Below are the code and all the weights of a small trained network. Each question names an input and a target symbol and asks about switching units off, where a switched-off unit gives its printed mean instead of its output.

import numpy as np


def w(rows, s, z=0):
    codes = np.array(rows[::2]) - 128.0
    scale = np.full(codes.shape[1], s)
    scale[-1] = z or s
    return codes * scale


def f(y):
    return y / 2 * (1 + np.tanh(0.7978845608 * (y + 0.044715 * y**3)))


def softmax(a):
    e = np.exp(a - a.max(-1, keepdims=True))
    return e / e.sum(-1, keepdims=True)


def log_softmax(a):
    a = a - a.max(-1, keepdims=True)
    return a - np.log(np.exp(a).sum(-1, keepdims=True))


def net(x, mask):
    ids = ['βγδζηθλξπστφω'.index(c) for c in x.split()]
    T = len(ids)
    res = E[ids] + P[:T]
    u = 0
    for l in range(2):
        q, k, v = (res @ M[l].T for M in (Q, K, V))
        z = softmax(np.where(np.tri(T) > 0, q @ k.T / 4**0.5, -1e9)) @ v
        res = res + np.where(mask[u], z, O[l][:, -1]) @ O[l][:, :-1]
        u += 1
        y = f(res @ A[l][:, :-1].T + A[l][:, -1])
        res = res + np.where(mask[u : u + 12], y, B[l][:, -1]) @ B[l][:, :-1]
        u += 12
    return log_softmax(res[-1] @ U[:, :-1].T + U[:, -1])


Q, K, V, O, A, B = {}, {}, {}, {}, {}, {}
E = w([
[138,74,87],'β',
[99,83,73],'γ',
[164,45,131],'δ',
[170,71,144],'ζ',
[39,91,89],'η',
[49,139,37],'θ',
[116,43,121],'λ',
[255,75,167],'ξ',
[245,172,26],'π',
[64,73,142],'σ',
[194,94,213],'τ',
[22,146,139],'φ',
[106,154,168],'ω',
],0.0091)
P = w([
[118,114,195],'0',
[182,75,36],'1',
[135,188,168],'2',
[242,59,2],'3',
[104,98,229],'4',
[88,106,100],'5',
[143,171,180],'6',
[207,77,23],'7',
[133,153,187],'8',
[85,93,100],'9',
],0.015)
Q[0] = w([
[145,193,10],'0.h0',
[88,198,109],'0.h0',
[162,185,194],'0.h0',
[189,152,206],'0.h0',
],0.011)
K[0] = w([
[161,139,8],'0.h0',
[100,96,65],'0.h0',
[212,76,154],'0.h0',
[85,109,143],'0.h0',
],0.014)
V[0] = w([
[254,114,199],'0.h0',
[99,57,34],'0.h0',
[195,227,181],'0.h0',
[167,61,149],'0.h0',
],0.004)
O[0] = w([
[2,66,126,244],'0.h0',
[175,27,209,230],'0.h0',
[199,189,156,33],'0.h0',
[165,156,148,253],'0.h0',
],0.0047,0.0016)
A[0] = w([
[90,90,158,2],'0.n0',
[74,88,104,42],'0.n1',
[180,90,86,188],'0.n2',
[159,124,149,225],'0.n3',
[67,92,156,53],'0.n4',
[120,110,139,107],'0.n5',
[68,121,149,221],'0.n6',
[132,206,173,35],'0.n7',
[155,134,249,4],'0.n8',
[95,72,140,167],'0.n9',
[119,74,108,23],'0.n10',
[175,68,124,149],'0.n11',
],0.016,0.0027)
B[0] = w([
[115,76,202,144],'0.n0',
[141,161,150,159],'0.n1',
[9,176,152,254],'0.n2',
[86,173,44,161],'0.n3',
[150,55,184,163],'0.n4',
[180,127,132,135],'0.n5',
[147,59,253,176],'0.n6',
[67,226,139,141],'0.n7',
[240,253,143,186],'0.n8',
[248,176,185,189],'0.n9',
[147,195,86,181],'0.n10',
[78,141,65,238],'0.n11',
],0.0051,0.0084)
Q[1] = w([
[223,134,216],'1.h0',
[128,109,254],'1.h0',
[33,71,247],'1.h0',
[78,201,208],'1.h0',
],0.0067)
K[1] = w([
[144,171,49],'1.h0',
[1,168,219],'1.h0',
[118,154,74],'1.h0',
[110,148,192],'1.h0',
],0.008)
V[1] = w([
[187,195,1],'1.h0',
[253,28,66],'1.h0',
[36,61,44],'1.h0',
[249,238,83],'1.h0',
],0.0098)
O[1] = w([
[154,157,63,68],'1.h0',
[210,9,19,88],'1.h0',
[81,121,98,3],'1.h0',
[231,185,99,173],'1.h0',
],0.012,0.0045)
A[1] = w([
[136,105,158,134],'1.n0',
[96,102,215,112],'1.n1',
[107,61,6,142],'1.n2',
[194,164,130,194],'1.n3',
[160,36,92,98],'1.n4',
[100,18,78,152],'1.n5',
[182,153,148,1],'1.n6',
[157,172,72,56],'1.n7',
[152,177,134,142],'1.n8',
[146,83,110,199],'1.n9',
[168,87,118,149],'1.n10',
[17,156,86,170],'1.n11',
],0.014,0.0062)
B[1] = w([
[145,186,146,155],'1.n0',
[133,134,39,229],'1.n1',
[127,156,237,210],'1.n2',
[133,52,106,248],'1.n3',
[84,237,68,164],'1.n4',
[43,155,127,208],'1.n5',
[24,97,145,181],'1.n6',
[186,134,162,174],'1.n7',
[74,67,102,208],'1.n8',
[98,255,75,166],'1.n9',
[158,195,125,155],'1.n10',
[249,21,149,196],'1.n11',
],0.0073,0.011)
U = w([
[117,195,94,2],'β',
[55,150,55,28],'γ',
[199,179,117,81],'δ',
[185,132,195,120],'ζ',
[57,83,42,114],'η',
[60,53,75,83],'θ',
[157,180,110,226],'λ',
[153,59,118,144],'ξ',
[141,92,9,210],'π',
[189,153,222,167],'σ',
[128,74,215,54],'τ',
[120,165,227,188],'φ',
[73,112,205,179],'ω',
],0.013,0.0045)

Each question gives the input, a string of symbols that net reads in full, and the target symbol t.
The units are the heads (4 rows each of Q, K, V and O) and the neurons (one row each of A and B). Each row of codes is followed by its name. A weight is (code - 128) times the scale printed after its matrix; where a second scale follows, it is the last column's (O, A, B and U).
mask holds one flag per unit, layer by layer, with each layer's heads first. A switched-off unit (its flag False) gives its mean, the last column of its rows in O or B, instead of its output. The means were averaged over made-up inputs and are rounded, as every weight is.
A unit's drop is (log p(t) with every unit on - log p(t) with that unit switched off) / (log p(t) with every unit on - log p(t) with every unit switched off).
The circuit of an input: a set's keep is (log p(t) with only the set's units on - log p(t) with every unit switched off) / (log p(t) with every unit on - log p(t) with every unit switched off). Starting from the 12 units with the biggest drops (on a tie, the unit counted first), units are removed one at a time, each time the one whose removal leaves the highest keep (on an exact tie, the one counted first), for as long as the keep stays at least 0.8.
units of the circuit, in order: the units of the circuit, biggest drop first
unit that matters most: the unit with the biggest drop
k most important neurons of layer l: the k neurons of layer l with the biggest drops, biggest first
drop when u is switched off: that unit's drop, to one decimal
input β γ η β σ λ θ β, target η: units of the circuit, in order -> [0.n2 1.h0]
input η θ η σ, target θ: units of the circuit, in order -> [0.n2 1.h0 0.n8]
input λ σ γ λ, target γ: units of the circuit, in order -> [1.h0 1.n4 1.n5]
input π η γ γ, target σ: units of the circuit, in order -> [1.n2 1.h0]
input π ζ τ ξ, target σ: unit that matters most -> 0.n2
input γ ω γ λ, target ω: units of the circuit, in order -> [1.n2 1.h0 1.n5]
input δ η ξ φ, target β: 2 most important neurons of layer 0 -> [0.n7 0.n8]
input δ β λ β, target β: units of the circuit, in order -> [1.h0 1.n4 1.n2]
input γ ω γ δ, target ω: units of the circuit, in order -> [0.n2 1.n2 1.h0 0.n8]
input θ δ ζ ζ, target τ: 2 most important neurons of layer 1 -> [1.n11 1.n2]
input ω γ β π ξ ζ π η π, target π: units of the circuit, in order -> [1.h0 1.n3 0.n6]
input γ π ζ σ, target ω: units of the circuit, in order -> [0.n2 1.n2 0.n8 1.n1]
input β β λ γ, target φ: units of the circuit, in order -> [1.n2 1.h0 1.n5]
input δ ζ σ γ, target β: 2 most important neurons of layer 0 -> [0.n8 0.n9]
input ξ ζ ξ θ λ φ γ β, target γ: 4 most important neurons of layer 0 -> [0.n2 0.n4 0.n9 0.n6]
input θ ω β β, target τ: 3 most important neurons of layer 0 -> [0.n2 0.n8 0.n11]
input π ζ θ λ θ γ ω ξ, target τ: 2 most important neurons of layer 1 -> [1.n11 1.n2]
input η γ β θ, target θ: 3 most important neurons of layer 0 -> [0.n2 0.n6 0.n4]
input λ ω φ δ, target γ: 2 most important neurons of layer 1 -> [1.n4 1.n5]
input γ β δ λ, target ω: 2 most important neurons of layer 1 -> [1.n2 1.n5]
input φ δ β σ, target ξ: 2 most important neurons of layer 0 -> [0.n2 0.n11]
input β ω γ λ η β τ π, target θ: 4 most important neurons of layer 0 -> [0.n2 0.n6 0.n4 0.n0]
input δ β γ π, target β: 3 most important neurons of layer 0 -> [0.n8 0.n9 0.n7]
input ξ β β γ, target δ: 2 most important neurons of layer 1 -> [1.n2 1.n7]
input π γ ξ, target π: 3 most important neurons of layer 1 -> [1.n3 1.n8 1.n2]
input γ ζ ω, target ω: unit that matters most -> 1.n8
input π η δ ζ δ η ξ ξ ξ, target ξ: drop when 1.n0 is switched off -> 0.0
